Below are the code and all the weights of a small trained network. Each question names an input and a class and asks about switching units off, where a switched-off unit gives its printed mean instead of its output.

import numpy as np


def w(rows, s, z=0):
    codes = np.array(rows[::2]) - 128.0
    scale = np.full(codes.shape[1], s)
    scale[-1] = z or s
    return codes * scale


def f(y):
    return np.maximum(y, 0)


def log_softmax(a):
    a = a - a.max(-1, keepdims=True)
    return a - np.log(np.exp(a).sum(-1, keepdims=True))


def net(x, mask):
    res = np.array(x, float).reshape(1, 2) / 4 @ E
    y = f(res @ A[0][:, :-1].T + A[0][:, -1])
    res = res + np.where(mask, y, B[0][:, -1]) @ B[0][:, :-1]
    return log_softmax(res[-1] @ U[:, :-1].T + U[:, -1])


A, B = {}, {}
E = w([
[86,133,173,45,72,100,121,56,47,106,190],'x0',
[190,3,102,149,50,83,90,128,124,108,133],'x1',
],0.02)
A[0] = w([
[129,103,94,205,157,170,131,180,174,143,56,126],'n0',
[20,190,141,131,135,161,190,110,146,153,110,244],'n1',
[21,124,221,89,141,104,126,111,130,127,168,236],'n2',
[173,57,103,57,20,76,7,68,125,67,184,253],'n3',
[75,175,154,96,196,163,170,105,110,163,173,183],'n4',
[82,173,151,90,97,120,166,91,107,147,108,153],'n5',
[201,113,79,150,157,106,162,179,190,158,90,127],'n6',
[178,74,107,161,87,106,83,143,98,107,114,128],'n7',
],0.013,0.0044)
B[0] = w([
[188,193,48,133,187,204,95,137,95,134,191,210],'n0',
[196,151,142,107,38,89,147,90,120,53,150,201],'n1',
[139,182,81,89,126,84,205,224,142,143,181,197],'n2',
[76,116,127,85,170,109,152,117,90,117,90,253],'n3',
[166,75,251,153,105,112,145,122,166,66,184,200],'n4',
[119,122,128,97,137,131,157,103,103,145,220,177],'n5',
[128,196,133,168,130,227,80,81,126,202,147,202],'n6',
[87,87,166,106,168,133,46,132,206,177,64,191],'n7',
],0.012,0.04)
U = w([
[158,95,182,129,59,74,158,153,145,89,175,125],'0',
[193,157,134,181,108,144,121,135,139,66,128,206],'1',
[164,173,28,161,120,181,117,154,125,194,136,5],'2',
[84,60,190,90,106,72,103,123,122,120,7,97],'3',
[102,141,75,101,142,111,177,176,90,136,141,223],'4',
[120,63,126,122,168,144,115,104,131,181,97,64],'5',
],0.014,0.0028)

Each question gives the input, the list of numbers given to net, and the class t.
The units are the neurons (one row each of A and B). Each row of codes is followed by its name. A weight is (code - 128) times the scale printed after its matrix; where a second scale follows, it is the last column's (A, B and U).
mask holds one flag per neuron, in row order. A switched-off neuron (its flag False) gives its mean, the last column of its row in B, instead of its output. The means were averaged over made-up inputs and are rounded, as every weight is.
A unit's drop is (log p(t) with every unit on - log p(t) with that unit switched off) / (log p(t) with every unit on - log p(t) with every unit switched off).
The circuit of an input: a set's keep is (log p(t) with only the set's units on - log p(t) with every unit switched off) / (log p(t) with every unit on - log p(t) with every unit switched off). Starting from all 8 units, units are removed one at a time, each time the one whose removal leaves the highest keep (on an exact tie, the one counted first), for as long as the keep stays at least 0.8.
units of the circuit, in order: the units of the circuit, biggest drop first
k most important neurons: the k neurons with the biggest drops, biggest first
drop when u is switched off: that unit's drop, to one decimal
input [-4,8], class 5: units of the circuit, in order	n7
input [-1,2], class 5: 3 most important neurons	n2, n0, n1
input [-2,4], class 5: 2 most important neurons	n2, n7
input [-4,-4], class 1: 2 most important neurons	n1, n2
input [4,2], class 4: 3 most important neurons	n4, n7, n2
input [7,3], class 4: 2 most important neurons	n2, n4
input [-3,5], class 2: 2 most important neurons	n4, n0
input [-2,8], class 5: 3 most important neurons	n6, n1, n4
input [8,4], class 4: 3 most important neurons	n2, n4, n5
input [-5,-5], class 1: 3 most important neurons	n1, n4, n2
input [-5,8], class 2: 3 most important neurons	n0, n6, n4
input [-6,-6], class 1: 2 most important neurons	n1, n4
input [5,2], class 4: 2 most important neurons	n2, n4
input [-3,-3], class 1: units of the circuit, in order	n2
input [6,3], class 4: 2 most important neurons	n2, n4
input [-5,7], class 2: drop when n0 is switched off	3.2
input [-1,-1], class 1: drop when n7 is switched off	0.1
input [6,0], class 4: drop when n2 is switched off	0.7
